Below is a small trained network, with its code and all its weights. Each question gives an input and a class and asks what happens when units are switched off, that is, made to give their printed mean instead of their output.

import numpy as np


def w(rows, s, z=0):
    codes = np.array(rows[::2]) - 128.0
    scale = np.full(codes.shape[1], s)
    scale[-1] = z or s
    return codes * scale


def f(y):
    return y / 2 * (1 + np.tanh(0.7978845608 * (y + 0.044715 * y**3)))


def log_softmax(a):
    a = a - a.max(-1, keepdims=True)
    return a - np.log(np.exp(a).sum(-1, keepdims=True))


def net(x, mask):
    res = np.array(x, float).reshape(1, 4) / 4 @ E
    y = f(res @ A[0][:, :-1].T + A[0][:, -1])
    res = res + np.where(mask, y, B[0][:, -1]) @ B[0][:, :-1]
    return log_softmax(res[-1] @ U[:, :-1].T + U[:, -1])


A, B = {}, {}
E = w([
[164,206,73,100,130,107,254,87,199,80],'x0',
[66,192,39,187,182,187,99,153,78,39],'x1',
[70,68,87,245,107,51,186,192,156,165],'x2',
[63,204,175,172,28,89,148,47,73,109],'x3',
],0.0068)
A[0] = w([
[72,93,190,107,132,149,5,183,39,185,213],'n1',
[190,220,60,82,127,83,239,90,225,75,229],'n2',
[234,76,26,94,214,181,118,253,172,131,100],'n3',
[72,187,73,188,209,182,106,149,52,38,2],'n4',
[107,44,214,131,74,167,57,184,52,219,166],'n5',
[82,108,70,245,115,31,184,219,166,190,133],'n6',
[70,66,83,230,104,69,188,199,163,161,99],'n7',
[169,68,90,82,209,177,98,224,227,151,100],'n8',
[208,181,152,43,164,237,73,67,108,114,127],'n9',
[45,184,171,184,49,62,129,47,61,107,105],'n10',
[76,78,177,172,162,163,27,135,22,176,45],'n11',
[46,190,5,183,189,228,108,175,66,29,182],'n12',
[142,78,105,148,221,120,158,238,185,157,161],'n13',
[103,198,131,196,50,51,115,26,70,130,27],'n14',
[223,77,252,89,85,62,160,79,199,217,153],'n15',
],0.0047,0.00056)
B[0] = w([
[131,164,57,189,76,147,137,130,155,142,224],'n1',
[93,177,33,189,43,217,153,131,206,154,226],'n2',
[67,91,168,175,51,73,71,55,198,65,221],'n3',
[239,178,175,162,182,34,190,218,64,123,204],'n4',
[132,187,55,213,98,137,199,150,179,149,224],'n5',
[209,166,156,70,83,228,48,52,10,182,239],'n6',
[218,179,163,34,80,219,57,52,28,206,222],'n7',
[88,75,191,175,48,60,63,87,184,59,205],'n8',
[180,159,174,61,43,199,68,39,54,175,222],'n9',
[109,79,183,188,39,97,75,82,187,72,209],'n10',
[89,206,50,232,91,171,202,155,222,172,207],'n11',
[253,170,180,166,148,56,169,150,125,133,241],'n12',
[111,94,174,107,57,134,83,64,136,84,187],'n13',
[54,48,164,133,72,89,69,78,172,44,196],'n14',
[251,183,147,198,192,63,229,197,135,148,255],'n15',
],0.0054,0.006)
U = w([
[163,130,160,98,105,217,81,84,49,164,125],'0',
[82,80,175,153,97,65,88,102,166,63,122],'1',
[192,140,159,155,155,46,179,186,109,139,131],'2',
[99,147,11,168,108,188,164,143,171,148,128],'3',
[100,96,119,112,153,135,138,148,103,125,205],'4',
[40,79,105,69,214,124,143,189,81,143,4],'5',
[57,81,105,78,210,122,141,190,86,139,6],'6',
[33,61,103,61,199,116,153,201,69,135,2],'7',
],0.012,0.0076)

Each question gives the input, the list of numbers given to net, and the class t.
The units are the neurons (one row each of A and B). Each row of codes is followed by its name. A weight is (code - 128) times the scale printed after its matrix; where a second scale follows, it is the last column's (A, B and U).
mask holds one flag per neuron, in row order. A switched-off neuron (its flag False) gives its mean, the last column of its row in B, instead of its output. The means were averaged over made-up inputs and are rounded, as every weight is.
A unit's drop is (log p(t) with every unit on - log p(t) with that unit switched off) / (log p(t) with every unit on - log p(t) with every unit switched off).
The circuit of an input: a set's keep is (log p(t) with only the set's units on - log p(t) with every unit switched off) / (log p(t) with every unit on - log p(t) with every unit switched off). Starting from the 12 units with the biggest drops (on a tie, the unit counted first), units are removed one at a time, each time the one whose removal leaves the highest keep (on an exact tie, the one counted first), for as long as the keep stays at least 0.8.
units of the circuit, in order: the units of the circuit, biggest drop first
k most important neurons: the k neurons with the biggest drops, biggest first
drop when u is switched off: that unit's drop, to one decimal
input [6,6,0,-5], class 2: units of the circuit, in order	n12
input [2,7,-5,7], class 1: units of the circuit, in order	n14, n10
input [2,-2,0,3], class 4: 2 most important neurons	n3, n8
input [-8,3,5,3], class 3: 2 most important neurons	n11, n5
input [-5,8,-7,7], class 2: 2 most important neurons	n4, n12
input [1,5,7,7], class 0: 2 most important neurons	n6, n7
input [-7,3,6,0], class 3: 3 most important neurons	n11, n5, n9
input [-3,-5,-4,-1], class 2: 4 most important neurons	n15, n6, n7, n2
input [-8,-8,-4,-5], class 2: 2 most important neurons	n15, n2
input [7,0,7,6], class 0: units of the circuit, in order	n6, n7
input [-7,-5,3,0], class 3: units of the circuit, in order	n5, n11
input [-2,8,-7,0], class 2: units of the circuit, in order	n4, n12
input [-5,-3,0,6], class 1: 2 most important neurons	n10, n14
input [-1,7,-2,-8], class 1: most important neuron	n3
input [-6,2,6,-7], class 1: 4 most important neurons	n3, n8, n13, n9
input [7,-2,-6,4], class 3: 3 most important neurons	n2, n6, n7
input [-5,-7,1,1], class 2: 2 most important neurons	n15, n2
input [8,-5,3,-1], class 3: drop when n2 is switched off	1.7
input [4,6,6,5], class 0: drop when n15 is switched off	0.2
input [-2,-7,-1,-3], class 2: drop when n13 is switched off	0.0
input [-8,-7,-2,-8], class 1: units of the circuit, in order	n8
